[[128 133 154 136 130]
 [129 128 128 128 128]
 [128 128 129 128 129]
 [140 127 127 126 127]
 [126 129 129 129 127]]
|
[[133 154]
 [128 128]]

[[129 136 118]
 [130 133  99]
 [131 142 108]
 [138 136 115]
 [130 125 108]]
|
[[136 118]
 [133  99]]

[[132 129 124]
 [133 127 128]
 [140 104 140]]
|
[[129 124]
 [127 128]]

[[148 136 114 119 130]
 [136 137 110 122 126]
 [151 141 112 109 138]
 [124 143 127 143 116]]
|
[[136 114]
 [137 110]]

[[147 123 134]
 [153 115 116]
 [132 125 131]
 [102 145 137]]
|
[[123 134]
 [115 116]]

[[108 128 135 119]
 [105 128 134 120]
 [117 128 136 117]
 [106 128 133 123]
 [102 128 135 119]]
|
[[128 135]
 [128 134]]
---
[[149 126 137 122]
 [125 110 102 142]]
|
[[126 137]
 [110 102]]

[[106 144 143]
 [133 143 119]
 [148 115 104]]
|
[[144 143]
 [143 119]]

[[155 123 127 130]
 [132 150 135 121]
 [146 123 127 120]]
|
[[123 127]
 [150 135]]

[[132 135 129 132]
 [117 133 147 152]
 [113 115 138 131]
 [131 130 131 125]
 [132 143 136 143]]
|
[[135 129]
 [133 147]]

[[148 117 108 128]
 [111 118 119 138]
 [125 107 147 149]
 [121 106 106 122]
 [149 123 148 136]]
|
[[117 108]
 [118 119]]

[[143 119 124 118]
 [129 145 125 139]
 [157 122 140 149]
 [131 118 136 125]]
|
[[119 124]
 [145 125]]

[[136 141 157 124 116]
 [108 148 113 142 102]]
|
[[141 157]
 [148 113]]

[[120 148  98]
 [116 140 108]
 [118 137 105]
 [120 105 143]]
|
[[148  98]
 [140 108]]
---
[[109 117 100 127 152 131 130 128 147 124 136 129 110 125 132]
 [122 122 121 141 136 127 138 117 133 132 144 116 120 118 127]
 [130 131 128 115 124 125 115 140 126 126 116 136 134 137 126]
 [136 132 141 117 121 127 118 141 116 130 149 136 134 116 126]]
|
[[132 125 110 129 136 124 147 128 130 131 152 127 100 117 109]
 [127 118 120 116 144 132 133 117 138 127 136 141 121 122 122]
 [126 137 134 136 116 126 126 140 115 125 124 115 128 131 130]
 [126 116 134 136 149 130 116 141 118 127 121 117 141 132 136]]

[[128 132 131 128]
 [123 130 126 130]
 [123 116 102 128]]
|
[[128 131 132 128]
 [130 126 130 123]
 [128 102 116 123]]

[[127 131 157 144 129 128 128 128]
 [128 128 128 128 128 128 129 152]]
|
[[128 128 128 129 144 157 131 127]
 [152 129 128 128 128 128 128 128]]

[[110 120 125 132]
 [112 116 120 112]
 [120 123 120 120]
 [110 115 110 118]
 [125 110 116 124]
 [111 117 107 115]
 [143 147 127 154]
 [127 123 115 130]
 [124 134 146 136]
 [144 121 155 119]]
|
[[132 125 120 110]
 [112 120 116 112]
 [120 120 123 120]
 [118 110 115 110]
 [124 116 110 125]
 [115 107 117 111]
 [154 127 147 143]
 [130 115 123 127]
 [136 146 134 124]
 [119 155 121 144]]

[[128 123 132 127 129 127 127]
 [102 153 152 151 129 103 157]]
|
[[127 127 129 127 132 123 128]
 [157 103 129 151 152 153 102]]

[[135 150 126 131]
 [127 151 126 128]
 [124 151 126 127]
 [120 151 126 126]]
|
[[131 126 150 135]
 [128 126 151 127]
 [127 126 151 124]
 [126 126 151 120]]

[[157 127 117 130 136 134 109 118 114 137 143 135 118]
 [153 125 123 127 145 133 118 111 105 138 149 134 113]
 [145 126 123 129 133 132 110 119 115 134 139 132 119]
 [110 115 139 113 108 113 126 135 140 110 102 109 129]
 [151 121 126 122 106 122 111 140 144 117 108 118 133]
 [153 119 123 119 116 121 122 132 135 120 116 118 128]
 [100 117 144 115 117 116 127 126 128 115 112 113 124]]
|
[[118 135 143 137 114 118 109 134 136 130 117 127 157]
 [113 134 149 138 105 111 118 133 145 127 123 125 153]
 [119 132 139 134 115 119 110 132 133 129 123 126 145]
 [129 109 102 110 140 135 126 113 108 113 139 115 110]
 [133 118 108 117 144 140 111 122 106 122 126 121 151]
 [128 118 116 120 135 132 122 121 116 119 123 119 153]
 [124 113 112 115 128 126 127 116 117 115 144 117 100]]

[[121 133 141 121 115 143 117]
 [122 128 123 126 129 128 132]
 [121 150 127 117 133 127 155]
 [120 152 122 125 142 128 151]
 [121 136 134 122 113 142 120]
 [118 134 134 123 115 138 115]
 [121 133 136 122 116 142 118]
 [121 133 134 119 113 137 115]
 [117 133 132 121 115 136 116]
 [118 132 133 118 116 138 115]]
|
[[117 143 115 121 141 133 121]
 [132 128 129 126 123 128 122]
 [155 127 133 117 127 150 121]
 [151 128 142 125 122 152 120]
 [120 142 113 122 134 136 121]
 [115 138 115 123 134 134 118]
 [118 142 116 122 136 133 121]
 [115 137 113 119 134 133 121]
 [116 136 115 121 132 133 117]
 [115 138 116 118 133 132 118]]
---
[[109 145 128 129 115]
 [136 121 129 149 143]
 [121 139 130 111 147]]
|
[115 149 130]

[[141 129 140 116 124]
 [141 129 143 117 127]
 [136 117 134 125 129]
 [138 117 143 120 132]
 [145  99 137 121 124]]
|
[124 117 134 117 145]

[[126 112 141 153]
 [130 104 124 125]
 [136 145 122 149]
 [127 148 145 139]
 [129 109 113 128]]
|
[153 124 145 127]

[[128 128 129 127 127]
 [104 133 131 134 131]]
|
[127 134]

[[119 119 104]
 [130 129 135]]
|
[104 129]

[[104 125 143]
 [112 133 156]
 [141 105 103]]
|
[143 133 141]
